Here is a tiny trained network, its code and every weight. The questions are about switching its units off for an input and a target symbol, where a switched-off unit gives its printed mean instead of its output.

import numpy as np


def w(rows, s, z=0):
    codes = np.array(rows[::2]) - 128.0
    scale = np.full(codes.shape[1], s)
    scale[-1] = z or s
    return codes * scale


def f(y):
    return np.maximum(y, 0)


def softmax(a):
    e = np.exp(a - a.max(-1, keepdims=True))
    return e / e.sum(-1, keepdims=True)


def log_softmax(a):
    a = a - a.max(-1, keepdims=True)
    return a - np.log(np.exp(a).sum(-1, keepdims=True))


def net(x, mask):
    ids = ['ΓΛΣΦΩαβδεημξπτ'.index(c) for c in x.split()]
    T = len(ids)
    res = E[ids] + P[:T]
    u = 0
    for l in range(3):
        q, k, v = (res @ M[l].T for M in (Q, K, V))
        z = softmax(np.where(np.tri(T) > 0, q @ k.T / 2**0.5, -1e9)) @ v
        res = res + np.where(mask[u], z, O[l][:, -1]) @ O[l][:, :-1]
        u += 1
        y = f(res @ A[l][:, :-1].T + A[l][:, -1])
        res = res + np.where(mask[u : u + 8], y, B[l][:, -1]) @ B[l][:, :-1]
        u += 8
    return log_softmax(res[-1] @ U[:, :-1].T + U[:, -1])


Q, K, V, O, A, B = {}, {}, {}, {}, {}, {}
E = w([
[83,43,95],'Γ',
[200,142,139],'Λ',
[60,55,37],'Σ',
[156,124,214],'Φ',
[51,84,96],'Ω',
[43,106,81],'α',
[101,164,182],'β',
[252,207,64],'δ',
[49,86,95],'ε',
[63,73,103],'η',
[52,89,126],'μ',
[231,178,103],'ξ',
[44,139,209],'π',
[160,114,215],'τ',
],0.011)
P = w([
[147,159,135],'0',
[85,145,100],'1',
[92,115,101],'2',
[97,99,105],'3',
[79,126,106],'4',
[102,72,104],'5',
[89,90,99],'6',
[132,1,101],'7',
[79,118,97],'8',
[96,73,99],'9',
[92,81,96],'10',
[82,97,92],'11',
[106,48,85],'12',
],0.0069)
Q[0] = w([
[72,47,193],'0.h0',
[200,2,140],'0.h0',
],0.0056)
K[0] = w([
[189,253,166],'0.h0',
[221,105,70],'0.h0',
],0.0066)
V[0] = w([
[94,19,77],'0.h0',
[2,144,128],'0.h0',
],0.0078)
O[0] = w([
[131,95,92,253],'0.h0',
[193,5,125,225],'0.h0',
],0.012,0.0035)
A[0] = w([
[178,44,196,158],'0.n0',
[102,88,2,252],'0.n1',
[138,52,98,126],'0.n2',
[73,114,28,206],'0.n3',
[234,111,104,165],'0.n4',
[93,43,79,200],'0.n5',
[217,149,65,130],'0.n6',
[161,219,200,94],'0.n7',
],0.007,0.0047)
B[0] = w([
[157,245,134,171],'0.n0',
[48,76,166,250],'0.n1',
[80,180,119,191],'0.n2',
[74,81,149,209],'0.n3',
[156,79,49,158],'0.n4',
[36,182,211,237],'0.n5',
[161,141,1,146],'0.n6',
[196,216,149,133],'0.n7',
],0.0064,0.012)
Q[1] = w([
[187,159,127],'1.h0',
[254,144,79],'1.h0',
],0.0095)
K[1] = w([
[32,2,127],'1.h0',
[134,27,38],'1.h0',
],0.0063)
V[1] = w([
[120,35,225],'1.h0',
[41,1,139],'1.h0',
],0.0056)
O[1] = w([
[74,191,154,239],'1.h0',
[118,255,84,254],'1.h0',
],0.0091,0.00077)
A[1] = w([
[72,254,49,114],'1.n0',
[82,29,146,174],'1.n1',
[118,226,88,3],'1.n2',
[79,92,94,116],'1.n3',
[107,111,207,193],'1.n4',
[110,150,192,26],'1.n5',
[206,218,83,212],'1.n6',
[98,70,169,193],'1.n7',
],0.0086,0.0041)
B[1] = w([
[119,70,151,208],'1.n0',
[188,161,129,250],'1.n1',
[152,111,191,154],'1.n2',
[142,143,159,196],'1.n3',
[137,171,85,198],'1.n4',
[98,127,2,141],'1.n5',
[240,122,132,156],'1.n6',
[176,184,127,219],'1.n7',
],0.0092,0.016)
Q[2] = w([
[190,104,2],'2.h0',
[7,240,59],'2.h0',
],0.0078)
K[2] = w([
[69,217,82],'2.h0',
[1,44,199],'2.h0',
],0.0092)
V[2] = w([
[161,254,99],'2.h0',
[212,246,100],'2.h0',
],0.0087)
O[2] = w([
[71,130,253,42],'2.h0',
[133,142,253,4],'2.h0',
],0.0064,0.0024)
A[2] = w([
[160,179,98,156],'2.n0',
[70,205,175,148],'2.n1',
[167,93,155,241],'2.n2',
[191,27,117,1],'2.n3',
[132,87,8,104],'2.n4',
[77,206,104,166],'2.n5',
[183,100,186,132],'2.n6',
[159,197,84,173],'2.n7',
],0.011,0.007)
B[2] = w([
[98,124,137,175],'2.n0',
[137,205,80,192],'2.n1',
[121,80,133,228],'2.n2',
[100,254,43,160],'2.n3',
[91,119,231,253],'2.n4',
[113,112,71,224],'2.n5',
[163,101,105,241],'2.n6',
[72,76,143,191],'2.n7',
],0.0093,0.012)
U = w([
[136,124,111,65],'Γ',
[157,20,255,114],'Λ',
[100,37,171,253],'Σ',
[139,164,232,148],'Φ',
[136,126,93,83],'Ω',
[133,124,107,64],'α',
[138,157,173,95],'β',
[190,90,12,147],'δ',
[138,124,96,64],'ε',
[138,131,84,80],'η',
[145,153,46,90],'μ',
[179,57,109,183],'ξ',
[137,233,143,124],'π',
[137,167,239,163],'τ',
],0.0087,0.0039)

Each question gives the input, a string of symbols that net reads in full, and the target symbol t.
The units are the heads (2 rows each of Q, K, V and O) and the neurons (one row each of A and B). Each row of codes is followed by its name. A weight is (code - 128) times the scale printed after its matrix; where a second scale follows, it is the last column's (O, A, B and U).
mask holds one flag per unit, layer by layer, with each layer's heads first. A switched-off unit (its flag False) gives its mean, the last column of its rows in O or B, instead of its output. The means were averaged over made-up inputs and are rounded, as every weight is.
A unit's drop is (log p(t) with every unit on - log p(t) with that unit switched off) / (log p(t) with every unit on - log p(t) with every unit switched off).
The circuit of an input: a set's keep is (log p(t) with only the set's units on - log p(t) with every unit switched off) / (log p(t) with every unit on - log p(t) with every unit switched off). Starting from the 12 units with the biggest drops (on a tie, the unit counted first), units are removed one at a time, each time the one whose removal leaves the highest keep (on an exact tie, the one counted first), for as long as the keep stays at least 0.8.
units of the circuit, in order: the units of the circuit, biggest drop first
most important unit: the unit with the biggest drop
top k neurons: the k neurons with the biggest drops, biggest first
top k neurons in layer l: the k neurons of layer l with the biggest drops, biggest first
input Σ Σ Σ π π Ω μ Σ η μ, target Σ: top 4 neurons => [1.n0 2.n4 1.n7 1.n1]
input Λ ξ Σ π, target Λ: units of the circuit, in order => [0.h0 1.h0 2.h0 0.n7]
input π π η Φ δ α Σ η τ Ω, target π: most important unit => 2.h0
input Σ Λ Σ τ Λ δ Σ π Σ Σ Λ ε, target Σ: top 3 neurons => [1.n0 2.n4 1.n1]
input η μ Σ ξ Λ, target Λ: units of the circuit, in order => [2.h0 0.n5 2.n3]
input Λ η π Σ, target Λ: units of the circuit, in order => [0.h0 1.h0 2.h0]
input Σ Λ ξ Λ π μ η η Λ β Σ μ π, target Σ: top 2 neurons => [1.n0 2.n4]
input Λ Ω δ Σ Σ Σ Σ Λ η, target Λ: units of the circuit, in order => [1.h0 0.h0 2.h0 0.n1]
input Λ Σ μ, target Λ: top 2 neurons => [1.n0 0.n1]
input Λ Σ Σ Σ π δ η μ η Σ Σ μ, target Λ: units of the circuit, in order => [0.h0 1.h0 2.h0]
input α Σ π δ, target δ: top 2 neurons in layer 1 => [1.n6 1.n7]
input μ Σ δ π μ, target μ: units of the circuit, in order => [1.h0 2.n4 2.n5 0.n4]
input ξ π μ, target ξ: top 4 neurons in layer 0 => [0.n1 0.n7 0.n5 0.n3]
input Σ τ τ Λ Σ Σ δ, target δ: units of the circuit, in order => [2.n4]
input Λ ξ ξ Σ δ τ Σ Σ ξ Σ, target Λ: top 2 neurons => [0.n1 0.n7]
input μ Σ Σ Σ Γ, target μ: top 2 neurons in layer 0 => [0.n1 0.n5]
input π π π η, target π: units of the circuit, in order => [2.n1 1.h0]
input δ Λ μ, target δ: top 2 neurons => [2.n3 1.n1]
input Σ δ Σ μ δ δ Γ Σ β ξ Σ α, target Σ: top 4 neurons in layer 1 => [1.n0 1.n1 1.n7 1.n4]
input δ Γ δ τ Σ τ Γ Σ μ π, target δ: most important unit => 0.h0
input δ Λ π ξ δ Σ Λ δ δ η, target δ: top 2 neurons => [2.n3 1.n1]
input Λ Σ π Λ, target Λ: top 4 neurons in layer 0 => [0.n5 0.n1 0.n3 0.n6]
input Σ τ δ η μ Ω Λ π, target Σ: top 2 neurons in layer 2 => [2.n4 2.n7]
input Σ Σ π δ π π Σ π Γ, target Σ: top 3 neurons in layer 2 => [2.n4 2.n7 2.n1]
input Σ π δ μ Σ μ π μ π Λ μ Σ, target Σ: top 4 neurons => [1.n0 2.n4 1.n1 1.n7]
input π π Σ π, target π: top 2 neurons in layer 0 => [0.n1 0.n3]
input δ Σ ε, target δ: top 3 neurons in layer 1 => [1.n1 1.n7 1.n4]
input ξ Σ π Σ π, target ξ: top 3 neurons => [1.n1 2.n3 0.n1]
input Λ ε Σ Λ δ δ ε, target Λ: most important unit => 1.h0
